In the rows, zero is written as 100.
Each row is followed by its group and then its class within the group.
[113,74,60,99,97,93,107,120,104,82,135,88,114,92,96,102,107,92,119,103,81,139,106,124,100,121,108,105,80,110,68,118,123,106,104,111,133,107,75,96,97,102,100,97]	X:[21]
[107,106,90,98,101,101,96,82,77,83,134,101,100,111,103,97,99,97,112,107,107,107,99,84,108,112,95,104,99,94,87,114,111,97,110,92,93,108,95,105,108,100,97,94]	E:[15]
[113,96,67,89,95,91,83,117,87,118,115,96,105,141,108,90,91,103,131,97,100,141,95,136,116,137,101,117,63,112,83,118,143,146,107,105,95,97,87,103,92,92,109,78]	G:[24]
[120,92,94,105,112,98,98,119,112,63,137,97,103,95,96,111,107,86,92,114,88,129,98,109,107,112,101,107,110,100,65,93,95,104,123,107,119,99,80,81,97,101,87,93]	X:[25]
[91,97,79,100,96,105,108,85,78,104,97,99,105,108,101,97,111,99,114,90,96,82,91,89,106,114,87,100,97,96,84,102,107,99,108,91,92,120,94,108,109,110,97,97]	Y:[27]
[98,94,79,103,96,107,87,82,70,109,97,93,84,122,103,92,84,99,120,89,99,99,100,102,106,110,89,107,91,102,84,121,128,103,110,92,93,111,100,107,108,97,95,98]	Y:[27]
[120,88,59,93,96,115,79,83,75,81,138,96,88,130,103,102,105,95,124,88,86,120,94,106,112,124,93,109,99,101,67,128,149,116,119,92,86,118,70,113,106,100,96,96]	Y:[27]
[122,82,75,97,96,109,107,118,110,79,119,92,111,96,101,99,99,86,108,108,92,135,98,113,106,120,110,111,86,114,68,107,118,116,109,117,127,102,75,83,85,102,94,90]	X:[25]
[94,94,72,100,95,106,95,81,72,101,111,100,84,130,104,96,103,102,121,82,98,106,93,94,108,125,85,105,95,87,87,108,127,108,107,92,85,115,87,118,104,115,100,102]	Y:[27]
[96,96,84,102,102,109,92,80,67,103,119,104,78,115,107,89,100,99,114,97,99,100,92,98,108,110,80,105,103,95,86,109,121,94,124,85,85,113,90,99,104,96,95,91]	Y:[27]
[120,90,83,93,95,98,67,111,86,94,130,93,118,133,110,89,89,101,128,102,97,149,96,133,116,147,103,112,69,111,76,119,143,134,112,124,106,100,90,100,83,90,107,89]	G:[16]
[98,87,50,108,100,100,98,86,70,122,106,96,74,119,102,95,107,97,125,65,101,93,88,115,111,107,79,108,89,88,103,112,125,108,104,83,90,119,89,109,98,110,112,86]	Y:[30]
[126,91,80,99,105,85,103,119,114,78,140,97,109,95,97,102,98,90,103,111,98,144,101,120,106,112,104,109,94,116,78,99,103,127,109,115,123,95,90,81,95,103,92,92]	X:[25]
[108,106,96,99,108,100,88,79,78,80,126,98,102,106,99,96,103,88,113,129,103,94,99,90,103,114,107,99,110,85,92,125,107,90,110,77,91,111,96,114,113,95,98,97]	E:[35]
[114,101,83,95,103,98,89,89,94,79,150,97,102,110,104,113,102,78,104,102,99,115,98,102,114,109,106,105,101,92,88,122,116,106,106,92,99,110,88,110,110,105,102,100]	E:[35]
[131,85,73,79,104,95,97,114,111,71,149,100,123,98,95,109,98,86,108,119,104,144,109,108,114,114,121,102,92,104,71,123,116,113,107,109,131,105,69,95,103,100,96,100]	X:[21]
[114,98,91,88,92,102,85,106,92,96,122,97,101,134,103,93,90,88,123,101,86,136,89,118,116,135,102,108,86,109,81,109,131,129,113,120,94,101,90,99,98,91,93,95]	G:[16]
[103,92,80,89,94,90,96,116,89,104,115,95,114,123,106,97,101,102,125,102,101,122,97,115,107,130,104,107,75,113,84,111,125,132,103,111,109,102,89,107,93,91,108,93]	G:[16]
[131,82,70,90,95,97,98,112,109,68,166,92,119,101,97,108,97,89,111,99,88,148,99,122,103,118,111,103,87,114,65,115,138,129,108,109,133,101,65,99,96,99,93,75]	X:[21]
[114,92,63,108,104,92,97,89,93,84,128,90,96,93,100,106,111,86,101,95,106,105,105,96,107,91,107,100,95,89,99,127,107,82,100,84,104,102,92,104,111,110,104,99]	E:[35]

Each row is followed by its group and then its class within the group.
[116,95,95,108,97,37,90,109,142,117,106,110,74,109,107,72,130,87,106,105,81,82,99,111,75,110,90,105,104,83,101,77,109,90,115,84,104,113,120,78,103,101,91,86]	B:M
[113,105,103,113,105,85,85,107,115,83,98,108,58,94,92,70,129,39,109,113,87,92,92,113,62,113,86,107,107,103,106,92,106,106,106,83,100,113,81,88,100,110,73,83]	D:C
[126,96,99,96,98,67,96,92,106,92,101,111,100,88,99,115,96,103,91,118,104,95,106,126,121,88,91,106,56,117,110,85,89,109,114,78,113,104,115,84,108,94,111,98]	P:U
[67,83,103,87,101,168,129,71,55,99,116,82,158,90,95,131,31,121,76,57,104,131,107,70,133,110,121,66,127,129,95,129,104,83,81,133,106,93,94,154,99,90,108,132]	Z:H
[128,121,86,108,92,78,87,80,130,46,94,112,100,82,105,107,107,107,102,133,96,86,92,134,98,113,100,136,91,83,126,70,105,113,103,89,109,102,86,53,99,91,124,78]	Z:S
